far: -.55; .61; .03; .18; -.37; .30
feza: -.24; -.17; -.27; .27; .14; -.16
zun: -.24; -.17; -.27; .27; .14; -.68
Seg: -.53; .55; .11; .16; -.41; -.62
val: -.36; .64; -.59; -.36; -.19; -.84
-.24; -.17; -.27; .27; .14; -.68
zun
-.55; .61; .03; .18; -.37; .30
far

zun: -.12; -.42; .41; .28; .19; .39; -.29; .12; .25; .61; .13; -.42; .36; -.08; .20; -.23; -.19; .38; .58; .25; -.16; .02; -.36
gen: -.05; .08; -.19; .09; .22; .13; .17; .13; .11; .08; -.28; .11; -.36; -.31; .13; -.10; -.23; .14; -.01; .04; -.02; .10; .04
val: -.02; -.18; .10; .04; .01; .13; -.36; -.05; .13; .08; .04; .10; .18; .19; .13; -.17; -.14; -.04; .14; .09; -.11; -.10; -.08
sozaz: -.01; .07; -.01; .06; -.01; .03; -.05; -.09; -.02; .12; -.02; .06; .06; .02; .01; -.01; .02; .10; .15; .06; -.08; -.04; -.08
teka: -.07; .17; -.09; .17; .00; .06; -.16; -.24; .03; .30; -.10; .22; .17; -.06; .04; -.04; .00; .05; .20; -.09; -.07; -.07; .05
Ran: .08; .03; .22; .25; -.02; .20; -.58; -.34; .12; .02; .18; -.03; -.21; -.12; .02; .09; -.20; .00; .13; -.04; .03; .12; .10
Seg: -.52; .33; .06; -.18; .08; -.31; .07; .00; -.13; .28; .09; .06; .25; -.25; .04; .07; .14; .07; .22; -.77; .12; .12; -.12
far: -.49; .31; .06; -.17; .08; -.29; .06; .00; -.12; .26; .09; .05; .22; -.24; .03; .06; .13; .06; .22; -.72; .12; .10; -.11
Segub: .08; .03; .24; .25; -.01; .20; -.55; -.32; .11; .02; .18; -.05; -.23; -.15; .01; .09; -.23; -.01; .12; -.05; .04; .14; .10
paga: -.01; .07; -.01; .06; -.01; .03; -.05; -.09; -.02; .12; -.02; .06; .06; .02; .01; -.01; .02; .02; .07; -.01; -.06; -.01; .01
riru: .00; -.15; .12; .11; -.03; .17; -.37; -.13; .07; .07; .00; -.01; .09; .03; .15; -.08; -.15; .04; .07; .02; -.06; -.05; -.03
-.52; .33; .06; -.18; .08; -.31; .07; .00; -.13; .28; .09; .06; .25; -.25; .04; .07; .14; .07; .22; -.77; .12; .12; -.12
Seg
-.02; -.18; .10; .04; .01; .13; -.36; -.05; .13; .08; .04; .10; .18; .19; .13; -.17; -.14; -.04; .14; .09; -.11; -.10; -.08
val
-.12; -.42; .41; .28; .19; .39; -.29; .12; .25; .61; .13; -.42; .36; -.08; .20; -.23; -.19; .38; .58; .25; -.16; .02; -.36
zun
.08; .03; .24; .25; -.01; .20; -.55; -.32; .11; .02; .18; -.05; -.23; -.15; .01; .09; -.23; -.01; .12; -.05; .04; .14; .10
Segub
-.01; .07; -.01; .06; -.01; .03; -.05; -.09; -.02; .12; -.02; .06; .06; .02; .01; -.01; .02; .10; .15; .06; -.08; -.04; -.08
sozaz

Segub: .07; -.13; .26; .00; .17; .17; -.12; .15; -.42; .20; -.07; .04; .13; .12; .13; .25; -.10; .23; .37; .22; .20; -.06; -.09; -.09; -.56; .21; -.21; -.18; -.06; -.03; .02; .28; .27; .21; -.09; .02; .17; .24; .15; -.21; -.06; .03
zun: .07; -.13; .26; .00; .17; .17; -.12; .15; -.42; .20; -.07; .04; .13; .12; .13; .25; -.10; .23; .37; .22; .20; -.06; -.09; -.09; -.56; .21; -.21; -.18; -.27; -.23; -.33; .41; .16; .14; .03; .22; .50; .16; .09; .47; -.16; .14
gen: -.16; -.13; -.07; .07; -.12; .15; -.24; .40; -.21; .10; .51; .16; .24; -.02; .46; .32; -.43; -.06; .27; .04; .49; .34; -.20; -.38; -.47; -.28; -.29; -.39; -.36; -.13; -.24; .36; .12; -.03; -.07; .22; .36; .04; .07; .33; -.15; .19
sozaz: -.37; -.02; -.10; .06; -.29; .20; -.33; .09; -.33; .02; .72; .08; -.06; -.24; .77; .32; -.31; .00; .02; .06; .84; .33; -.16; -.33; -.54; -.45; -.34; -.63; -.16; -.32; -.30; .24; .18; .17; -.20; .17; .47; .16; .26; .45; -.21; .19
paga: .07; -.13; .26; .00; .17; .17; -.12; .22; -.42; .20; -.07; .04; .13; .12; .13; .25; -.10; .23; .37; .22; .20; -.06; -.09; -.09; -.56; .21; -.21; -.18; -.06; -.03; .02; .28; .27; .21; -.09; .02; .37; .24; .15; -.21; -.06; .03
Ran: -.37; -.02; -.10; .06; -.29; .20; -.33; .09; -.33; .02; .72; .08; .10; -.24; .77; .32; -.31; .00; .02; .06; .84; .33; -.16; -.33; -.54; -.45; -.34; -.63; -.16; -.32; -.30; .24; .18; .17; -.20; .17; .47; .16; .26; .45; -.21; .19
-.16; -.13; -.07; .07; -.12; .15; -.24; .40; -.21; .10; .51; .16; .24; -.02; .46; .32; -.43; -.06; .27; .04; .49; .34; -.20; -.38; -.47; -.28; -.29; -.39; -.36; -.13; -.24; .36; .12; -.03; -.07; .22; .36; .04; .07; .33; -.15; .19
gen
-.37; -.02; -.10; .06; -.29; .20; -.33; .09; -.33; .02; .72; .08; -.06; -.24; .77; .32; -.31; .00; .02; .06; .84; .33; -.16; -.33; -.54; -.45; -.34; -.63; -.16; -.32; -.30; .24; .18; .17; -.20; .17; .47; .16; .26; .45; -.21; .19
sozaz

feza: -.32; -.59; -.54; -.58; .20; -.38; .72; .11
zun: -.21; -.44; .26; .46; -.08; -.18; -.25; .19
val: .22; .65; .62; .41; .47; -.31; .69; -.42
far: .24; .70; .65; .43; .49; -.05; .29; -.30
riru: .24; .70; .65; .43; .49; -.30; .69; -.43
.22; .65; .62; .41; .47; -.31; .69; -.42
val
-.21; -.44; .26; .46; -.08; -.18; -.25; .19
zun

